Below is a small trained network, with its code and all its weights. Each question gives an input and a class and asks what happens when units are switched off, that is, made to give their printed mean instead of their output.

import numpy as np


def w(rows, s, z=0):
    codes = np.array(rows[::2]) - 128.0
    scale = np.full(codes.shape[1], s)
    scale[-1] = z or s
    return codes * scale


def norm(h):
    return h / np.sqrt((h * h).mean(-1, keepdims=True) + 1e-5)


def f(y):
    return np.maximum(y, 0)


def log_softmax(a):
    a = a - a.max(-1, keepdims=True)
    return a - np.log(np.exp(a).sum(-1, keepdims=True))


def net(x, mask):
    res = np.array(x, float).reshape(1, 7) / 4 @ E
    u = 0
    for l in range(2):
        y = f(norm(res) @ A[l][:, :-1].T + A[l][:, -1])
        res = res + np.where(mask[u : u + 14], y, B[l][:, -1]) @ B[l][:, :-1]
        u += 14
    return log_softmax(norm(res)[-1] @ U[:, :-1].T + U[:, -1])


A, B = {}, {}
E = w([
[127,128,127,128,126,128,130,129,128,127],'x0',
[133,132,127,122,120,193,115,112,7,32],'x1',
[127,129,126,129,126,130,130,129,130,127],'x2',
[129,127,127,129,124,131,127,128,131,127],'x3',
[87,120,203,254,136,137,119,114,127,128],'x4',
[146,245,143,138,128,120,128,122,141,114],'x5',
[128,128,127,128,129,128,124,129,130,129],'x6',
],0.0072)
A[0] = w([
[125,130,127,124,126,130,130,130,130,128,96],'L0N0',
[144,137,92,76,131,157,114,105,79,81,97],'L0N1',
[152,125,101,79,112,120,137,143,146,144,151],'L0N2',
[141,147,124,115,120,125,143,110,117,114,3],'L0N3',
[142,143,116,109,128,128,135,118,118,115,52],'L0N4',
[149,128,102,87,117,119,137,141,148,143,161],'L0N5',
[126,118,126,124,128,126,135,130,129,132,82],'L0N6',
[129,112,123,123,120,127,134,133,133,136,41],'L0N7',
[131,126,152,156,107,171,130,129,72,77,29],'L0N8',
[104,127,154,170,148,117,111,99,154,146,91],'L0N9',
[140,255,137,132,131,127,119,134,133,130,162],'L0N10',
[139,133,121,114,124,122,133,131,140,137,43],'L0N11',
[137,142,125,124,136,117,122,132,145,141,73],'L0N12',
[151,145,110,96,112,110,140,147,158,151,59],'L0N13',
],0.0097,0.0036)
B[0] = w([
[134,121,122,136,127,124,126,118,124,125,128],'L0N0',
[208,133,101,76,50,158,211,247,205,193,230],'L0N1',
[72,116,117,174,193,117,79,49,82,101,206],'L0N2',
[130,150,58,102,157,168,88,145,142,128,137],'L0N3',
[139,152,73,94,146,156,108,148,151,141,147],'L0N4',
[71,121,129,179,179,121,86,61,86,101,201],'L0N5',
[119,143,132,134,130,142,110,127,123,125,131],'L0N6',
[109,133,131,132,133,147,103,120,115,109,132],'L0N7',
[49,128,64,113,245,68,64,18,134,140,210],'L0N8',
[175,115,156,92,65,121,186,177,122,142,192],'L0N9',
[150,246,129,112,108,90,178,108,191,2,254],'L0N10',
[93,132,141,161,134,121,119,101,121,119,139],'L0N11',
[123,112,155,145,113,102,154,106,92,103,146],'L0N12',
[67,128,132,181,170,111,99,55,92,97,180],'L0N13',
],0.0049,0.0075)
A[1] = w([
[234,183,138,109,4,84,231,190,187,102,171],'L1N0',
[181,60,90,75,88,190,121,254,96,187,55],'L1N1',
[128,128,130,126,134,128,130,132,131,128,110],'L1N2',
[74,6,131,169,171,118,96,92,105,219,156],'L1N3',
[107,141,155,164,138,174,112,100,84,74,108],'L1N4',
[108,56,86,106,157,147,84,118,78,170,145],'L1N5',
[145,178,143,129,130,141,114,105,117,86,96],'L1N6',
[128,58,168,158,93,146,137,195,136,193,52],'L1N7',
[138,114,170,176,52,113,191,198,174,154,129],'L1N8',
[158,25,159,153,82,160,140,223,120,242,2],'L1N9',
[130,154,147,137,133,134,108,110,113,100,93],'L1N10',
[115,72,86,102,161,134,78,116,108,166,129],'L1N11',
[130,145,145,144,138,149,104,114,109,107,51],'L1N12',
[131,191,155,143,129,115,120,99,145,93,109],'L1N13',
],0.0069,0.0034)
B[1] = w([
[105,47,158,152,119,200,47,188,61,197,249],'L1N0',
[169,137,164,159,124,2,238,25,190,59,180],'L1N1',
[124,120,126,128,127,125,128,131,124,132,128],'L1N2',
[142,145,84,88,134,237,51,193,90,115,253],'L1N3',
[94,140,110,119,157,77,86,91,185,152,166],'L1N4',
[137,67,226,193,116,151,113,137,118,150,205],'L1N5',
[115,100,78,106,142,102,144,121,164,214,178],'L1N6',
[144,200,61,67,144,123,128,125,131,106,167],'L1N7',
[154,169,144,104,63,130,192,192,138,101,185],'L1N8',
[159,214,22,38,151,87,161,81,120,87,179],'L1N9',
[124,107,97,116,140,103,137,118,162,178,153],'L1N10',
[136,88,216,191,116,142,123,125,115,134,193],'L1N11',
[134,132,122,118,119,108,140,117,146,127,137],'L1N12',
[108,53,117,123,132,77,190,97,110,150,200],'L1N13',
],0.0067,0.0078)
U = w([
[103,50,162,175,172,194,22,122,93,128,193],'0',
[180,179,56,43,95,180,141,214,126,124,126],'1',
[61,187,89,142,182,36,146,15,160,119,194],'2',
[109,133,246,197,50,107,176,210,155,179,4],'3',
[209,42,179,128,103,94,237,67,118,81,66],'4',
],0.012,0.0014)

Each question gives the input, the list of numbers given to net, and the class t.
The units are the neurons (one row each of A and B). Each row of codes is followed by its name. A weight is (code - 128) times the scale printed after its matrix; where a second scale follows, it is the last column's (A, B and U).
mask holds one flag per neuron, layer by layer. A switched-off neuron (its flag False) gives its mean, the last column of its row in B, instead of its output. The means were averaged over made-up inputs and are rounded, as every weight is.
A unit's drop is (log p(t) with every unit on - log p(t) with that unit switched off) / (log p(t) with every unit on - log p(t) with every unit switched off).
The circuit of an input: a set's keep is (log p(t) with only the set's units on - log p(t) with every unit switched off) / (log p(t) with every unit on - log p(t) with every unit switched off). Starting from the 12 units with the biggest drops (on a tie, the unit counted first), units are removed one at a time, each time the one whose removal leaves the highest keep (on an exact tie, the one counted first), for as long as the keep stays at least 0.8.
circuit, biggest first: the units of the circuit, biggest drop first
unit that matters most: the unit with the biggest drop
k most important neurons: the k neurons with the biggest drops, biggest first
k most important neurons of layer l: the k neurons of layer l with the biggest drops, biggest first
input [8,8,0,-4,-5,-5,-1], class 4: circuit, biggest first	(L0N1 L1N1)
input [-6,7,7,8,-8,0,-3], class 4: circuit, biggest first	(L1N1 L1N3 L0N1)
input [-5,8,-1,-6,2,4,-8], class 2: unit that matters most	L0N8
input [0,-4,-2,-3,1,-6,-5], class 1: circuit, biggest first	(L0N8 L1N9 L1N3)
input [3,1,0,-8,4,4,-1], class 2: 2 most important neurons	(L0N1 L0N8)
input [4,5,-1,1,-2,0,6], class 4: circuit, biggest first	(L0N1 L1N1 L0N10)
input [7,0,-6,-3,5,-1,6], class 1: 3 most important neurons	(L0N10 L0N9 L0N2)
input [5,6,5,2,-6,-6,1], class 4: circuit, biggest first	(L1N1 L0N1)
input [4,-5,0,4,0,0,8], class 0: circuit, biggest first	(L0N10 L1N3)
input [6,0,-3,-3,3,8,-1], class 3: 2 most important neurons of layer 1	(L1N0 L1N9)
input [-3,6,0,-6,1,4,-7], class 2: 2 most important neurons	(L0N8 L1N3)
input [8,7,-7,-5,0,-3,6], class 4: 4 most important neurons	(L0N1 L1N1 L0N2 L0N5)
input [6,-7,7,-6,1,-3,0], class 1: 2 most important neurons	(L0N8 L0N10)
input [-1,-1,-2,-4,2,8,4], class 3: circuit, biggest first	(L0N8)
input [-5,1,1,6,7,5,-7], class 2: 3 most important neurons	(L0N1 L0N8 L1N5)
input [0,-2,3,3,1,6,-1], class 3: 3 most important neurons	(L0N8 L1N0 L0N2)
input [-7,-8,-7,0,-3,0,2], class 0: 2 most important neurons	(L0N10 L1N3)
input [-2,-7,7,-6,1,4,5], class 3: 3 most important neurons	(L0N8 L0N9 L1N0)
input [0,7,2,-3,0,-7,4], class 4: 2 most important neurons of layer 1	(L1N1 L1N0)
input [-1,-7,4,8,5,-2,-5], class 1: unit that matters most	L0N10
input [7,-1,4,-5,-7,-8,-8], class 0: 2 most important neurons	(L0N2 L0N5)
input [-8,0,-1,-4,3,-2,-2], class 1: 3 most important neurons of layer 0	(L0N10 L0N9 L0N2)
input [0,-6,0,3,6,0,-1], class 1: 2 most important neurons	(L0N10 L1N9)
input [-7,-2,4,8,1,1,2], class 3: 2 most important neurons of layer 1	(L1N8 L1N3)
input [-2,3,-8,3,-6,-6,-8], class 4: 2 most important neurons	(L1N1 L0N1)
input [2,-2,2,4,1,5,0], class 3: 2 most important neurons of layer 1	(L1N0 L1N3)
